Below is a small trained network, with its code and all its weights. Each question gives an input and a class and asks what happens when units are switched off, that is, made to give their printed mean instead of their output.

import numpy as np


def w(rows, s, z=0):
    codes = np.array(rows[::2]) - 128.0
    scale = np.full(codes.shape[1], s)
    scale[-1] = z or s
    return codes * scale


def norm(h):
    return h / np.sqrt((h * h).mean(-1, keepdims=True) + 1e-5)


def f(y):
    return y / 2 * (1 + np.tanh(0.7978845608 * (y + 0.044715 * y**3)))


def log_softmax(a):
    a = a - a.max(-1, keepdims=True)
    return a - np.log(np.exp(a).sum(-1, keepdims=True))


def net(x, mask):
    res = np.array(x, float).reshape(1, 2) / 4 @ E
    u = 0
    for l in range(3):
        y = f(norm(res) @ A[l][:, :-1].T + A[l][:, -1])
        res = res + np.where(mask[u : u + 9], y, B[l][:, -1]) @ B[l][:, :-1]
        u += 9
    return log_softmax(norm(res)[-1] @ U[:, :-1].T + U[:, -1])


A, B = {}, {}
E = w([
[91,19,128,81,122],'x0',
[111,12,110,127,159],'x1',
],0.0011)
A[0] = w([
[29,11,179,13,83,2],'L0N1',
[170,136,168,45,59,112],'L0N2',
[127,140,135,103,126,144],'L0N3',
[148,203,155,152,160,150],'L0N4',
[41,29,159,5,102,48],'L0N5',
[98,117,138,97,70,233],'L0N6',
[108,137,122,130,112,122],'L0N7',
[120,210,129,154,150,107],'L0N8',
[141,39,188,54,79,80],'L0N9',
],0.0022,0.00078)
B[0] = w([
[234,229,84,146,113,247],'L0N1',
[87,73,118,114,149,146],'L0N2',
[120,86,128,130,90,135],'L0N3',
[126,122,46,162,32,157],'L0N4',
[238,249,59,144,96,236],'L0N5',
[111,72,68,72,116,175],'L0N6',
[104,95,123,138,94,127],'L0N7',
[178,142,110,137,41,145],'L0N8',
[160,225,30,116,136,177],'L0N9',
],0.0018,0.0014)
A[1] = w([
[181,86,46,202,140,238],'L1N1',
[125,170,130,139,153,78],'L1N2',
[115,187,214,183,103,53],'L1N3',
[128,162,123,1,41,116],'L1N4',
[138,43,191,165,217,81],'L1N5',
[195,196,141,101,129,188],'L1N6',
[151,69,71,28,131,128],'L1N7',
[210,153,174,107,143,180],'L1N8',
[121,211,116,30,118,3],'L1N9',
],0.0025,0.00049)
B[1] = w([
[115,165,140,95,116,247],'L1N1',
[119,58,124,147,78,128],'L1N2',
[191,70,106,143,130,152],'L1N3',
[89,88,170,100,178,199],'L1N4',
[61,109,116,136,162,99],'L1N5',
[117,49,106,111,131,216],'L1N6',
[141,252,150,130,81,183],'L1N7',
[74,47,80,127,152,166],'L1N8',
[91,52,153,156,180,163],'L1N9',
],0.0027,0.0012)
A[2] = w([
[106,218,128,153,120,71],'L2N1',
[180,154,162,178,88,20],'L2N2',
[54,109,222,41,126,26],'L2N3',
[116,173,164,102,150,146],'L2N4',
[207,113,130,59,73,44],'L2N5',
[185,148,81,36,150,254],'L2N6',
[3,101,145,183,192,71],'L2N7',
[21,122,119,32,209,25],'L2N8',
[221,172,103,190,153,123],'L2N9',
],0.003,0.00095)
B[2] = w([
[123,13,124,150,170,132],'L2N1',
[159,70,116,220,99,135],'L2N2',
[81,25,128,32,122,102],'L2N3',
[102,38,105,103,129,126],'L2N4',
[79,196,104,212,183,169],'L2N5',
[139,203,133,70,132,250],'L2N6',
[44,237,81,155,171,102],'L2N7',
[156,55,177,251,50,122],'L2N8',
[99,59,208,89,23,187],'L2N9',
],0.0021,0.0023)
U = w([
[50,14,182,44,115,174],'0',
[185,86,173,224,29,206],'1',
[128,98,137,132,178,2],'2',
[127,115,154,132,178,21],'3',
[17,198,97,214,198,157],'4',
[129,98,135,133,182,19],'5',
[183,250,83,24,134,203],'6',
],0.011,0.0063)

Each question gives the input, the list of numbers given to net, and the class t.
The units are the neurons (one row each of A and B). Each row of codes is followed by its name. A weight is (code - 128) times the scale printed after its matrix; where a second scale follows, it is the last column's (A, B and U).
mask holds one flag per neuron, layer by layer. A switched-off neuron (its flag False) gives its mean, the last column of its row in B, instead of its output. The means were averaged over made-up inputs and are rounded, as every weight is.
A unit's drop is (log p(t) with every unit on - log p(t) with that unit switched off) / (log p(t) with every unit on - log p(t) with every unit switched off).
The circuit of an input: a set's keep is (log p(t) with only the set's units on - log p(t) with every unit switched off) / (log p(t) with every unit on - log p(t) with every unit switched off). Starting from the 12 units with the biggest drops (on a tie, the unit counted first), units are removed one at a time, each time the one whose removal leaves the highest keep (on an exact tie, the one counted first), for as long as the keep stays at least 0.8.
units of the circuit, in order: the units of the circuit, biggest drop first
most important unit: the unit with the biggest drop
k most important neurons: the k neurons with the biggest drops, biggest first
top k neurons in layer l: the k neurons of layer l with the biggest drops, biggest first
drop when u is switched off: that unit's drop, to one decimal
input [5,-6], class 0: units of the circuit, in order	(L1N4, L2N3)
input [-3,8], class 4: 2 most important neurons	(L1N5, L0N8)
input [1,-6], class 0: units of the circuit, in order	(L0N5, L0N1, L2N3)
input [-1,-5], class 1: 4 most important neurons	(L1N3, L2N6, L1N5, L0N4)
input [7,-8], class 0: 2 most important neurons	(L1N4, L1N9)
input [-2,5], class 4: top 2 neurons in layer 2	(L2N7, L2N8)
input [-3,4], class 4: 2 most important neurons	(L1N5, L2N7)
input [-1,-6], class 1: most important unit	L1N3
input [-1,-3], class 1: 3 most important neurons	(L1N3, L0N9, L2N6)
input [-3,7], class 4: 4 most important neurons	(L1N5, L2N7, L0N4, L2N8)
input [0,-8], class 0: top 3 neurons in layer 1	(L1N4, L1N9, L1N7)
input [-3,6], class 4: 2 most important neurons	(L1N5, L2N7)
input [0,-1], class 0: 3 most important neurons	(L0N1, L0N5, L2N3)
input [-2,1], class 1: most important unit	L0N4
input [-8,8], class 4: 2 most important neurons	(L0N5, L1N5)
input [0,-3], class 0: top 2 neurons in layer 2	(L2N3, L2N6)
input [-6,8], class 4: 2 most important neurons	(L2N7, L1N5)
input [-7,6], class 4: top 2 neurons in layer 1	(L1N5, L1N7)
input [-4,5], class 4: drop when L1N9 is switched off	0.0
input [-6,7], class 4: drop when L2N7 is switched off	0.4
input [2,-3], class 0: drop when L2N3 is switched off	0.1
input [0,-6], class 0: drop when L2N6 is switched off	0.2
input [-5,3], class 1: most important neuron	(L0N4)
